Below is a small trained network, with its code and all its weights. Each question gives an input and a target symbol and asks what happens when units are switched off, that is, made to give their printed mean instead of their output.

import numpy as np


def w(rows, s, z=0):
    codes = np.array(rows[::2]) - 128.0
    scale = np.full(codes.shape[1], s)
    scale[-1] = z or s
    return codes * scale


def f(y):
    return y / 2 * (1 + np.tanh(0.7978845608 * (y + 0.044715 * y**3)))


def softmax(a):
    e = np.exp(a - a.max(-1, keepdims=True))
    return e / e.sum(-1, keepdims=True)


def log_softmax(a):
    a = a - a.max(-1, keepdims=True)
    return a - np.log(np.exp(a).sum(-1, keepdims=True))


def net(x, mask):
    ids = ['βεηθμξφ'.index(c) for c in x.split()]
    T = len(ids)
    res = E[ids] + P[:T]
    u = 0
    for l in range(3):
        q, k, v = (res @ M[l].T for M in (Q, K, V))
        z = softmax(np.where(np.tri(T) > 0, q @ k.T / 3**0.5, -1e9)) @ v
        res = res + np.where(mask[u], z, O[l][:, -1]) @ O[l][:, :-1]
        u += 1
        y = f(res @ A[l][:, :-1].T + A[l][:, -1])
        res = res + np.where(mask[u : u + 8], y, B[l][:, -1]) @ B[l][:, :-1]
        u += 8
    return log_softmax(res[-1] @ U[:, :-1].T + U[:, -1])


Q, K, V, O, A, B = {}, {}, {}, {}, {}, {}
E = w([
[174,112,114,30,129,48,195],'β',
[58,118,140,211,167,195,144],'ε',
[87,115,98,105,140,86,167],'η',
[172,117,99,94,117,133,227],'θ',
[75,116,78,211,129,199,174],'μ',
[26,171,245,34,92,34,3],'ξ',
[74,116,121,138,155,111,170],'φ',
],0.0046)
P = w([
[99,117,165,133,231,78,175],'0',
[205,34,104,161,49,145,140],'1',
[50,71,243,200,81,20,246],'2',
[47,228,101,31,186,193,198],'3',
[213,47,30,137,88,197,35],'4',
[119,30,149,224,45,9,238],'5',
[1,239,197,30,138,137,217],'6',
[186,176,37,57,65,223,19],'7',
[191,41,91,211,193,22,168],'8',
[55,203,195,80,186,40,164],'9',
[168,168,128,74,125,134,48],'10',
[174,121,98,146,188,60,93],'11',
[165,164,129,101,186,60,125],'12',
[186,170,114,79,160,79,103],'13',
],0.004)
Q[0] = w([
[43,251,105,30,223,194,172],'L0H0',
[231,4,82,232,19,104,85],'L0H0',
[40,254,124,18,239,183,179],'L0H0',
],0.0045)
K[0] = w([
[238,97,8,130,46,209,5],'L0H0',
[26,115,254,169,142,23,244],'L0H0',
[227,106,5,133,65,227,9],'L0H0',
],0.0045)
V[0] = w([
[91,119,246,71,169,30,192],'L0H0',
[246,146,74,15,171,174,174],'L0H0',
[85,68,211,170,175,1,139],'L0H0',
],0.0039)
O[0] = w([
[72,42,192,126,9,187,156,253],'L0H0',
[88,85,121,101,229,216,110,181],'L0H0',
[179,56,138,134,3,163,202,204],'L0H0',
],0.0039,0.0011)
A[0] = w([
[200,11,44,251,81,148,217,187],'L0N0',
[250,20,80,128,110,18,229,204],'L0N1',
[204,80,32,80,69,227,7,209],'L0N2',
[18,103,240,179,183,16,13,192],'L0N3',
[21,198,231,43,155,6,81,227],'L0N4',
[70,151,189,39,6,212,70,178],'L0N5',
[12,188,190,215,222,174,222,219],'L0N6',
[44,3,199,254,50,23,253,252],'L0N7',
],0.0042,0.0037)
B[0] = w([
[191,54,31,246,116,179,239,193],'L0N0',
[200,46,73,122,91,57,243,219],'L0N1',
[204,140,47,88,124,228,2,161],'L0N2',
[24,80,247,144,169,71,24,151],'L0N3',
[28,195,216,44,166,36,81,194],'L0N4',
[37,153,201,40,38,199,8,151],'L0N5',
[9,169,169,170,164,180,220,190],'L0N6',
[61,65,140,197,64,88,254,254],'L0N7',
],0.0043,0.0045)
Q[1] = w([
[151,225,31,43,221,220,53],'L1H0',
[2,214,243,86,200,22,241],'L1H0',
[163,12,210,222,17,49,115],'L1H0',
],0.0045)
K[1] = w([
[242,11,7,232,85,145,236],'L1H0',
[207,199,61,29,165,235,8],'L1H0',
[3,243,248,44,181,54,132],'L1H0',
],0.0045)
V[1] = w([
[218,91,13,210,45,221,179],'L1H0',
[42,168,178,226,166,224,35],'L1H0',
[217,196,165,3,94,29,74],'L1H0',
],0.0044)
O[1] = w([
[126,74,187,209,230,20,188,133],'L1H0',
[234,254,150,176,86,91,43,40],'L1H0',
[123,32,14,89,134,242,37,4],'L1H0',
],0.0047,0.0033)
A[1] = w([
[16,28,98,77,93,237,200,254],'L1N0',
[27,30,127,39,78,235,176,241],'L1N1',
[11,26,134,84,164,184,212,221],'L1N2',
[168,254,178,219,69,83,210,226],'L1N3',
[162,242,176,221,77,86,213,199],'L1N4',
[121,49,141,201,255,42,185,246],'L1N5',
[187,74,83,219,236,85,200,178],'L1N6',
[138,150,13,17,57,242,180,81],'L1N7',
],0.0038,0.0022)
B[1] = w([
[30,48,61,92,110,212,152,236],'L1N0',
[29,33,71,54,69,252,82,213],'L1N1',
[77,45,85,146,132,204,212,246],'L1N2',
[195,247,186,115,87,131,200,202],'L1N3',
[199,229,179,123,107,135,204,198],'L1N4',
[134,75,145,183,191,11,206,254],'L1N5',
[207,81,192,189,197,15,98,203],'L1N6',
[167,78,15,123,188,213,80,150],'L1N7',
],0.0042,0.0056)
Q[2] = w([
[12,48,86,100,244,19,252],'L2H0',
[227,130,86,53,11,253,19],'L2H0',
[59,97,154,191,103,48,218],'L2H0',
],0.0039)
K[2] = w([
[149,100,153,82,71,71,3],'L2H0',
[144,169,87,90,116,158,235],'L2H0',
[78,135,193,53,144,72,30],'L2H0',
],0.0044)
V[2] = w([
[185,164,28,71,161,192,142],'L2H0',
[141,127,214,52,47,74,64],'L2H0',
[22,70,173,142,3,150,93],'L2H0',
],0.0037)
O[2] = w([
[158,68,223,226,225,85,47,1],'L2H0',
[29,119,57,41,42,119,13,62],'L2H0',
[126,221,4,119,81,191,66,239],'L2H0',
],0.004,0.0038)
A[2] = w([
[55,202,68,28,31,226,56,193],'L2N0',
[247,247,202,228,194,47,133,146],'L2N1',
[175,224,241,168,77,130,163,255],'L2N2',
[178,7,178,233,254,26,154,31],'L2N3',
[45,17,65,122,164,231,136,15],'L2N4',
[130,8,115,152,214,115,120,186],'L2N5',
[45,8,74,110,132,239,134,30],'L2N6',
[188,125,230,231,245,50,148,11],'L2N7',
],0.0043,0.0019)
B[2] = w([
[193,52,85,242,240,130,116,231],'L2N0',
[166,234,253,109,15,49,12,180],'L2N1',
[186,187,147,10,54,244,201,190],'L2N2',
[130,65,192,252,243,17,26,245],'L2N3',
[64,185,223,104,34,66,27,242],'L2N4',
[39,51,226,72,112,99,37,189],'L2N5',
[77,181,203,133,30,51,26,255],'L2N6',
[244,201,128,220,160,63,69,199],'L2N7',
],0.0041,0.0052)
U = w([
[64,99,200,32,55,118,59,207],'β',
[172,215,163,53,72,181,131,202],'ε',
[93,159,53,127,94,154,179,115],'η',
[129,16,104,232,254,63,93,132],'θ',
[173,196,156,201,121,39,45,48],'μ',
[135,140,143,163,126,158,81,2],'ξ',
[161,115,79,42,142,221,234,159],'φ',
],0.0037,0.003)

Each question gives the input, a string of symbols that net reads in full, and the target symbol t.
The units are the heads (3 rows each of Q, K, V and O) and the neurons (one row each of A and B). Each row of codes is followed by its name. A weight is (code - 128) times the scale printed after its matrix; where a second scale follows, it is the last column's (O, A, B and U).
mask holds one flag per unit, layer by layer, with each layer's heads first. A switched-off unit (its flag False) gives its mean, the last column of its rows in O or B, instead of its output. The means were averaged over made-up inputs and are rounded, as every weight is.
A unit's drop is (log p(t) with every unit on - log p(t) with that unit switched off) / (log p(t) with every unit on - log p(t) with every unit switched off).
unit that matters most: the unit with the biggest drop
top k neurons: the k neurons with the biggest drops, biggest first
k most important neurons of layer l: the k neurons of layer l with the biggest drops, biggest first
input φ θ μ, target φ: top 3 neurons => (L1N3 L1N4 L2N2)
input ε β β ε ε θ θ φ, target θ: top 4 neurons => (L0N0 L0N7 L0N4 L0N1)
input ε β θ ε, target β: 2 most important neurons of layer 2 => (L2N4 L2N6)
input θ β θ μ β β θ θ μ θ, target θ: most important neuron of layer 0 => (L0N2)
input θ β θ μ θ ε β μ θ, target β: top 2 neurons => (L0N4 L0N0)
input ξ β μ η, target β: top 2 neurons => (L2N4 L2N6)
input β θ θ θ η, target θ: 3 most important neurons of layer 2 => (L2N3 L2N2 L2N1)
input θ β θ ε η η φ μ μ, target φ: top 2 neurons => (L0N4 L0N0)
input ε ε β θ φ β μ θ θ φ, target θ: 2 most important neurons of layer 0 => (L0N2 L0N6)
input θ ξ β θ β θ β ε μ, target β: top 3 neurons => (L2N4 L2N6 L0N4)
input ξ ε β θ μ, target β: top 3 neurons => (L2N4 L2N6 L0N2)
input μ θ β, target μ: 2 most important neurons of layer 0 => (L0N7 L0N1)
input φ ε θ θ θ η φ μ ε β, target μ: 3 most important neurons of layer 1 => (L1N1 L1N0 L1N5)
input β θ μ ε θ μ θ θ μ μ μ, target μ: 2 most important neurons of layer 1 => (L1N1 L1N0)
input ε θ φ, target ε: top 4 neurons => (L2N2 L1N3 L1N4 L0N6)
input μ ε μ, target μ: 2 most important neurons of layer 1 => (L1N5 L1N6)
input β ε θ η β, target θ: top 2 neurons => (L0N7 L0N0)
input θ ε φ φ ε θ φ, target ε: 3 most important neurons of layer 1 => (L1N3 L1N4 L1N6)
input ε φ μ, target ε: top 2 neurons => (L2N2 L1N3)
input μ β θ θ μ μ, target θ: unit that matters most => L2N3
input β θ β, target β: 3 most important neurons of layer 1 => (L1N1 L1N0 L1N2)
input ε θ β φ μ θ β ε θ ε, target ε: 2 most important neurons of layer 0 => (L0N1 L0N0)
input β β η, target β: top neuron => (L1N1)
input ε θ η μ, target θ: 2 most important neurons of layer 1 => (L1N5 L1N6)
input η μ θ η θ μ φ ε η, target φ: top 2 neurons => (L0N4 L0N0)
input φ β θ, target φ: top 3 neurons => (L1N3 L1N4 L2N2)
input β β θ μ θ β ε, target θ: top 2 neurons => (L0N6 L0N2)
input ε ε φ β β β θ θ θ, target θ: unit that matters most => L1N6
